Below is a small trained network, with its code and all its weights. Each question gives an input and a class and asks what happens when units are switched off, that is, made to give their printed mean instead of their output.

import numpy as np


def w(rows, s, z=0):
    codes = np.array(rows[::2]) - 128.0
    scale = np.full(codes.shape[1], s)
    scale[-1] = z or s
    return codes * scale


def norm(h):
    return h / np.sqrt((h * h).mean(-1, keepdims=True) + 1e-5)


def f(y):
    return np.maximum(y, 0)


def log_softmax(a):
    a = a - a.max(-1, keepdims=True)
    return a - np.log(np.exp(a).sum(-1, keepdims=True))


def net(x, mask):
    res = np.array(x, float).reshape(1, 8) / 4 @ E
    u = 0
    for l in range(4):
        y = f(norm(res) @ A[l][:, :-1].T + A[l][:, -1])
        res = res + np.where(mask[u : u + 3], y, B[l][:, -1]) @ B[l][:, :-1]
        u += 3
    return log_softmax(norm(res)[-1] @ U[:, :-1].T + U[:, -1])


A, B = {}, {}
E = w([
[80,157,123,83,140,133,90,61,97],'x0',
[148,83,193,15,146,116,178,109,122],'x1',
[116,219,200,113,83,80,81,175,40],'x2',
[135,188,169,225,195,102,190,148,169],'x3',
[102,155,139,215,3,204,21,44,146],'x4',
[144,173,189,103,111,126,162,125,86],'x5',
[141,158,138,180,102,179,129,163,200],'x6',
[251,177,112,144,78,97,191,36,131],'x7',
],0.0054)
A[0] = w([
[188,108,211,43,190,80,127,151,151,159],'0.n0',
[19,49,193,195,3,111,93,122,95,254],'0.n1',
[185,252,143,121,57,145,89,13,30,99],'0.n2',
],0.0048,0.00055)
B[0] = w([
[3,103,139,83,77,174,157,182,108,250],'0.n0',
[123,177,134,157,197,184,55,124,100,239],'0.n1',
[119,180,43,88,104,63,97,134,97,254],'0.n2',
],0.011,0.0035)
A[1] = w([
[145,120,145,215,115,239,64,187,98,246],'1.n0',
[170,183,116,108,246,167,61,150,178,53],'1.n1',
[255,73,92,86,241,187,231,104,223,98],'1.n2',
],0.0055,0.0014)
B[1] = w([
[37,118,167,57,170,145,82,86,171,254],'1.n0',
[254,40,152,108,143,234,34,130,97,195],'1.n1',
[186,84,122,232,171,147,94,146,129,227],'1.n2',
],0.0077,0.0042)
A[2] = w([
[86,39,128,35,138,152,224,195,174,159],'2.n0',
[152,144,50,76,245,180,214,140,237,140],'2.n1',
[119,90,138,99,153,139,161,121,254,5],'2.n2',
],0.0067,0.0023)
B[2] = w([
[110,75,167,121,67,109,244,142,161,255],'2.n0',
[208,2,113,218,204,70,137,161,81,206],'2.n1',
[85,142,52,227,94,143,149,136,67,159],'2.n2',
],0.0088,0.0067)
A[3] = w([
[181,82,58,185,125,113,133,155,121,64],'3.n0',
[111,157,52,172,79,177,3,141,108,191],'3.n1',
[106,160,98,38,87,122,123,143,18,2],'3.n2',
],0.0052,0.00094)
B[3] = w([
[150,75,104,209,134,76,78,1,137,200],'3.n0',
[103,214,187,81,86,127,135,201,150,254],'3.n1',
[229,161,48,79,132,119,139,64,129,208],'3.n2',
],0.0079,0.0049)
U = w([
[127,218,82,88,63,48,132,85,128,132],'0',
[147,54,88,191,158,86,135,113,166,2],'1',
[85,68,146,73,110,92,248,187,160,172],'2',
[50,151,146,96,150,171,85,149,188,183],'3',
],0.011,0.00098)

Each question gives the input, the list of numbers given to net, and the class t.
The units are the neurons (one row each of A and B). Each row of codes is followed by its name. A weight is (code - 128) times the scale printed after its matrix; where a second scale follows, it is the last column's (A, B and U).
mask holds one flag per neuron, layer by layer. A switched-off neuron (its flag False) gives its mean, the last column of its row in B, instead of its output. The means were averaged over made-up inputs and are rounded, as every weight is.
A unit's drop is (log p(t) with every unit on - log p(t) with that unit switched off) / (log p(t) with every unit on - log p(t) with every unit switched off).
The circuit of an input: a set's keep is (log p(t) with only the set's units on - log p(t) with every unit switched off) / (log p(t) with every unit on - log p(t) with every unit switched off). Starting from all 12 units, units are removed one at a time, each time the one whose removal leaves the highest keep (on an exact tie, the one counted first), for as long as the keep stays at least 0.8.
units of the circuit, in order: the units of the circuit, biggest drop first
k most important neurons: the k neurons with the biggest drops, biggest first
drop when u is switched off: that unit's drop, to one decimal
input [-8,-1,-2,-7,-3,-1,7,-3], class 1: 4 most important neurons : [0.n0; 1.n2; 3.n0; 2.n1]
input [5,3,-3,7,2,8,-8,-2], class 0: most important neuron : [0.n2]
input [2,-7,-2,0,-1,5,3,1], class 0: 2 most important neurons : [0.n1; 0.n2]
input [-7,-7,8,-5,-7,-3,6,5], class 0: units of the circuit, in order : [2.n1; 2.n0]
input [4,-2,-4,5,6,-7,-1,5], class 0: units of the circuit, in order : [0.n2; 2.n1]
input [-8,-7,5,-6,-5,1,4,4], class 0: 3 most important neurons : [2.n1; 2.n0; 0.n0]
input [-6,6,2,8,-3,-8,7,-1], class 1: 2 most important neurons : [2.n1; 1.n2]
input [-5,7,2,6,7,-5,3,5], class 0: 2 most important neurons : [0.n2; 0.n0]
input [-4,-3,-3,3,4,1,-4,2], class 3: drop when 3.n2 is switched off : 0.1
input [2,3,-4,-4,8,-6,5,3], class 3: drop when 0.n1 is switched off : 0.3
input [-4,5,-8,-1,8,5,-3,3], class 0: drop when 2.n1 is switched off : 0.5
input [0,4,-3,-2,6,-7,-8,3], class 0: drop when 3.n2 is switched off : 0.0
